Below is a small trained network, with its code and all its weights. Each question gives an input and a target symbol and asks what happens when units are switched off, that is, made to give their printed mean instead of their output.

import numpy as np


def w(rows, s, z=0):
    codes = np.array(rows[::2]) - 128.0
    scale = np.full(codes.shape[1], s)
    scale[-1] = z or s
    return codes * scale


def f(y):
    return y / 2 * (1 + np.tanh(0.7978845608 * (y + 0.044715 * y**3)))


def softmax(a):
    e = np.exp(a - a.max(-1, keepdims=True))
    return e / e.sum(-1, keepdims=True)


def log_softmax(a):
    a = a - a.max(-1, keepdims=True)
    return a - np.log(np.exp(a).sum(-1, keepdims=True))


def net(x, mask):
    ids = ['ΔΘΛΣΦΩγμπτ'.index(c) for c in x.split()]
    T = len(ids)
    res = E[ids] + P[:T]
    u = 0
    for l in range(3):
        r = res
        for j in range(2):
            rows = slice(3 * j, 3 * j + 3)
            q, k, v = (r @ M[l][rows].T for M in (Q, K, V))
            z = softmax(np.where(np.tri(T) > 0, q @ k.T / 3**0.5, -1e9)) @ v
            o = O[l][rows]
            res = res + np.where(mask[u + j], z, o[:, -1]) @ o[:, :-1]
        u += 2
        y = f(res @ A[l][:, :-1].T + A[l][:, -1])
        res = res + np.where(mask[u : u + 8], y, B[l][:, -1]) @ B[l][:, :-1]
        u += 8
    return log_softmax(res[-1] @ U[:, :-1].T + U[:, -1])


Q, K, V, O, A, B = {}, {}, {}, {}, {}, {}
E = w([
[138,127,138,66],'Δ',
[89,99,232,104],'Θ',
[216,186,68,174],'Λ',
[20,200,121,254],'Σ',
[164,227,37,9],'Φ',
[165,35,100,157],'Ω',
[141,72,177,78],'γ',
[237,161,218,164],'μ',
[115,52,228,141],'π',
[109,142,185,34],'τ',
],0.006)
P = w([
[59,175,79,109],'0',
[196,137,255,198],'1',
[158,153,235,151],'2',
[153,153,234,143],'3',
[158,148,208,145],'4',
[162,141,202,139],'5',
[162,140,212,142],'6',
[163,147,198,140],'7',
[161,139,203,134],'8',
[160,147,176,129],'9',
[165,144,181,132],'10',
[162,149,187,131],'11',
[166,149,189,131],'12',
],0.0048)
Q[0] = w([
[65,123,9,230],'0.h1',
[138,21,8,36],'0.h1',
[99,41,2,154],'0.h1',
[51,127,121,251],'0.h2',
[24,163,149,230],'0.h2',
[156,66,10,87],'0.h2',
],0.0063)
K[0] = w([
[11,25,211,122],'0.h1',
[227,42,204,94],'0.h1',
[117,3,241,51],'0.h1',
[11,183,33,137],'0.h2',
[2,192,70,176],'0.h2',
[215,194,80,55],'0.h2',
],0.0066)
V[0] = w([
[198,219,59,190],'0.h1',
[50,59,182,65],'0.h1',
[49,61,222,81],'0.h1',
[63,214,21,61],'0.h2',
[205,46,223,186],'0.h2',
[172,64,247,254],'0.h2',
],0.0045)
O[0] = w([
[235,145,53,181,187],'0.h1',
[25,143,186,80,68],'0.h1',
[30,144,228,77,90],'0.h1',
[104,181,2,115,21],'0.h2',
[157,73,244,133,232],'0.h2',
[177,96,248,203,254],'0.h2',
],0.0045,0.0031)
A[0] = w([
[221,157,200,52,212],'0.n1',
[233,161,231,48,229],'0.n2',
[219,237,68,42,233],'0.n3',
[10,155,121,93,179],'0.n4',
[29,185,95,224,251],'0.n5',
[7,153,124,73,164],'0.n6',
[126,157,254,147,154],'0.n7',
[104,181,243,190,148],'0.n8',
],0.0057,0.0034)
B[0] = w([
[225,24,105,104,220],'0.n1',
[246,24,102,156,254],'0.n2',
[168,4,38,100,157],'0.n3',
[2,233,181,88,117],'0.n4',
[35,199,103,233,132],'0.n5',
[5,234,214,59,116],'0.n6',
[180,142,16,191,205],'0.n7',
[120,174,33,223,195],'0.n8',
],0.0052,0.009)
Q[1] = w([
[240,58,72,189],'1.h1',
[12,225,147,114],'1.h1',
[253,77,53,212],'1.h1',
[237,89,38,115],'1.h2',
[14,189,206,87],'1.h2',
[248,41,104,168],'1.h2',
],0.006)
K[1] = w([
[51,248,98,220],'1.h1',
[225,16,183,113],'1.h1',
[89,254,102,232],'1.h1',
[69,221,89,183],'1.h2',
[160,51,148,37],'1.h2',
[91,185,134,218],'1.h2',
],0.0063)
V[1] = w([
[65,160,253,101],'1.h1',
[160,120,37,51],'1.h1',
[177,63,21,133],'1.h1',
[137,103,235,67],'1.h2',
[209,48,142,106],'1.h2',
[154,78,211,96],'1.h2',
],0.0058)
O[1] = w([
[213,255,106,28,2],'1.h1',
[44,31,38,144,160],'1.h1',
[58,28,109,236,215],'1.h1',
[211,192,12,48,5],'1.h2',
[181,67,32,174,133],'1.h2',
[217,155,25,93,52],'1.h2',
],0.0047,0.0054)
A[1] = w([
[247,94,169,201,244],'1.n1',
[255,85,167,190,254],'1.n2',
[26,113,163,192,150],'1.n3',
[240,90,133,198,254],'1.n4',
[29,109,186,192,158],'1.n5',
[125,242,199,152,151],'1.n6',
[139,34,74,145,49],'1.n7',
[46,98,192,176,129],'1.n8',
],0.0053,0.0043)
B[1] = w([
[61,166,42,49,250],'1.n1',
[74,166,42,46,254],'1.n2',
[179,41,224,240,153],'1.n3',
[77,136,30,46,247],'1.n4',
[177,85,228,254,156],'1.n5',
[199,239,3,206,134],'1.n6',
[186,95,70,250,175],'1.n7',
[184,128,211,221,152],'1.n8',
],0.0046,0.021)
Q[2] = w([
[173,131,161,33],'2.h1',
[204,208,146,160],'2.h1',
[237,188,143,117],'2.h1',
[197,167,90,243],'2.h2',
[250,116,35,132],'2.h2',
[2,119,212,91],'2.h2',
],0.0063)
K[2] = w([
[149,116,139,222],'2.h1',
[226,20,84,92],'2.h1',
[201,35,86,159],'2.h1',
[169,71,84,252],'2.h2',
[35,145,241,197],'2.h2',
[212,126,2,13],'2.h2',
],0.006)
V[2] = w([
[33,179,124,77],'2.h1',
[20,148,161,168],'2.h1',
[11,152,151,147],'2.h1',
[242,147,181,186],'2.h2',
[235,115,30,160],'2.h2',
[217,84,218,254],'2.h2',
],0.0064)
O[2] = w([
[192,106,26,70,42],'2.h1',
[166,18,153,88,121],'2.h1',
[183,11,107,74,110],'2.h1',
[21,180,179,61,116],'2.h2',
[60,207,134,241,216],'2.h2',
[2,80,178,55,254],'2.h2',
],0.0055,0.0091)
A[2] = w([
[33,2,199,218,76],'2.n1',
[227,140,90,156,29],'2.n2',
[227,25,146,76,166],'2.n3',
[241,161,137,167,2],'2.n4',
[233,139,100,167,28],'2.n5',
[167,226,80,117,66],'2.n6',
[159,228,207,128,235],'2.n7',
[217,160,121,148,58],'2.n8',
],0.0051,0.0048)
B[2] = w([
[111,205,183,48,250],'2.n1',
[187,49,234,200,156],'2.n2',
[238,55,103,48,141],'2.n3',
[137,1,195,247,137],'2.n4',
[183,7,217,219,152],'2.n5',
[122,177,232,177,164],'2.n6',
[42,210,179,210,139],'2.n7',
[162,96,184,196,142],'2.n8',
],0.006,0.021)
U = w([
[156,136,150,118,169],'Δ',
[75,70,68,223,214],'Θ',
[130,126,151,127,90],'Λ',
[14,166,155,177,65],'Σ',
[76,140,41,13,156],'Φ',
[167,72,197,193,2],'Ω',
[102,254,109,63,216],'γ',
[136,207,187,172,125],'μ',
[132,23,178,118,51],'π',
[202,68,126,66,109],'τ',
],0.004,0.0042)

Each question gives the input, a string of symbols that net reads in full, and the target symbol t.
The units are the heads (3 rows each of Q, K, V and O) and the neurons (one row each of A and B). Each row of codes is followed by its name. A weight is (code - 128) times the scale printed after its matrix; where a second scale follows, it is the last column's (O, A, B and U).
mask holds one flag per unit, layer by layer, with each layer's heads first. A switched-off unit (its flag False) gives its mean, the last column of its rows in O or B, instead of its output. The means were averaged over made-up inputs and are rounded, as every weight is.
A unit's drop is (log p(t) with every unit on - log p(t) with that unit switched off) / (log p(t) with every unit on - log p(t) with every unit switched off).
The circuit of an input: a set's keep is (log p(t) with only the set's units on - log p(t) with every unit switched off) / (log p(t) with every unit on - log p(t) with every unit switched off). Starting from the 12 units with the biggest drops (on a tie, the unit counted first), units are removed one at a time, each time the one whose removal leaves the highest keep (on an exact tie, the one counted first), for as long as the keep stays at least 0.8.
circuit, biggest first: the units of the circuit, biggest drop first
unit that matters most: the unit with the biggest drop
k most important neurons: the k neurons with the biggest drops, biggest first
k most important neurons of layer l: the k neurons of layer l with the biggest drops, biggest first
heads that matter: for each layer, one digit per head in row order, 1 if its drop is at least 0.15 and else 0, layers parted by /
input Φ μ μ Λ Φ Λ μ Λ μ μ, target π: most important neuron of layer 0 : 0.n2
input μ Λ Λ Φ Λ Φ Σ, target Σ: heads that matter : 01 / 11 / 01
input μ μ τ, target Θ: circuit, biggest first : 1.h2; 2.h2; 2.n1
input μ μ μ τ μ Δ γ Δ Λ μ, target Θ: circuit, biggest first : 2.h2; 1.h2; 2.n1
input μ Λ μ Φ Ω τ μ μ Λ μ π Λ, target Θ: circuit, biggest first : 1.h2; 2.h2; 2.n1
input Θ τ μ Λ Φ Λ, target μ: heads that matter : 11 / 11 / 11
input μ Θ Σ γ τ μ Λ Λ μ Φ, target τ: 3 most important neurons : 1.n7; 0.n8; 0.n3
input Θ Λ Θ Φ Φ γ Δ μ Ω π, target μ: 3 most important neurons : 0.n6; 0.n4; 0.n2
input μ Φ Ω Δ Ω τ π, target Θ: circuit, biggest first : 1.h2; 2.h2; 2.n1
input Λ μ Φ π μ π Λ μ μ Δ Ω, target Σ: heads that matter : 11 / 10 / 01
input Σ Φ Λ Δ μ Θ μ π Φ Ω μ Λ Θ, target μ: heads that matter : 00 / 11 / 01
input Φ μ μ, target π: 2 most important neurons : 0.n3; 0.n2
input Λ Θ Φ Θ μ Θ μ Λ Θ Φ τ μ π, target Σ: heads that matter : 11 / 10 / 01
input Θ μ Σ Λ π μ, target Φ: unit that matters most : 1.n6
input Λ Λ Δ μ, target Σ: heads that matter : 11 / 11 / 01
input Φ Θ Ω Λ μ Σ μ, target Φ: heads that matter : 00 / 10 / 01
input μ μ μ γ, target Θ: heads that matter : 00 / 01 / 01
input π μ μ, target γ: heads that matter : 10 / 11 / 10
input Φ μ Ω Φ Ω μ Φ Λ Λ Λ π τ Δ, target π: 2 most important neurons of layer 0 : 0.n2; 0.n6
input Λ Λ Λ Θ μ Θ Θ Λ, target Σ: 2 most important neurons : 0.n3; 2.n1
input Φ μ Λ Λ Λ Δ π μ Λ, target π: unit that matters most : 0.h2
input Φ τ γ Φ Λ Θ Φ π π Φ μ Δ Ω, target π: 3 most important neurons of layer 0 : 0.n2; 0.n6; 0.n4
input Λ μ μ μ μ Λ Φ Φ μ τ, target Σ: 2 most important neurons : 0.n3; 2.n1
input μ Σ Λ μ μ μ μ Φ Φ Φ μ Σ, target Σ: 2 most important neurons : 0.n5; 0.n1
input Θ Θ γ μ Φ γ μ μ Λ Λ Θ, target μ: 3 most important neurons : 0.n6; 0.n4; 0.n2
input τ Φ μ Φ Δ Θ Δ μ μ Λ, target Ω: 2 most important neurons : 0.n6; 0.n4
input Λ Φ Φ Λ Δ π Θ Λ Δ, target Σ: unit that matters most : 1.h1
input Λ μ Φ μ Λ π μ Φ μ μ Λ μ γ, target Σ: 2 most important neurons : 0.n3; 2.n1
input μ μ μ Θ Σ μ Δ Φ Φ, target τ: 3 most important neurons of layer 0 : 0.n8; 0.n3; 0.n5
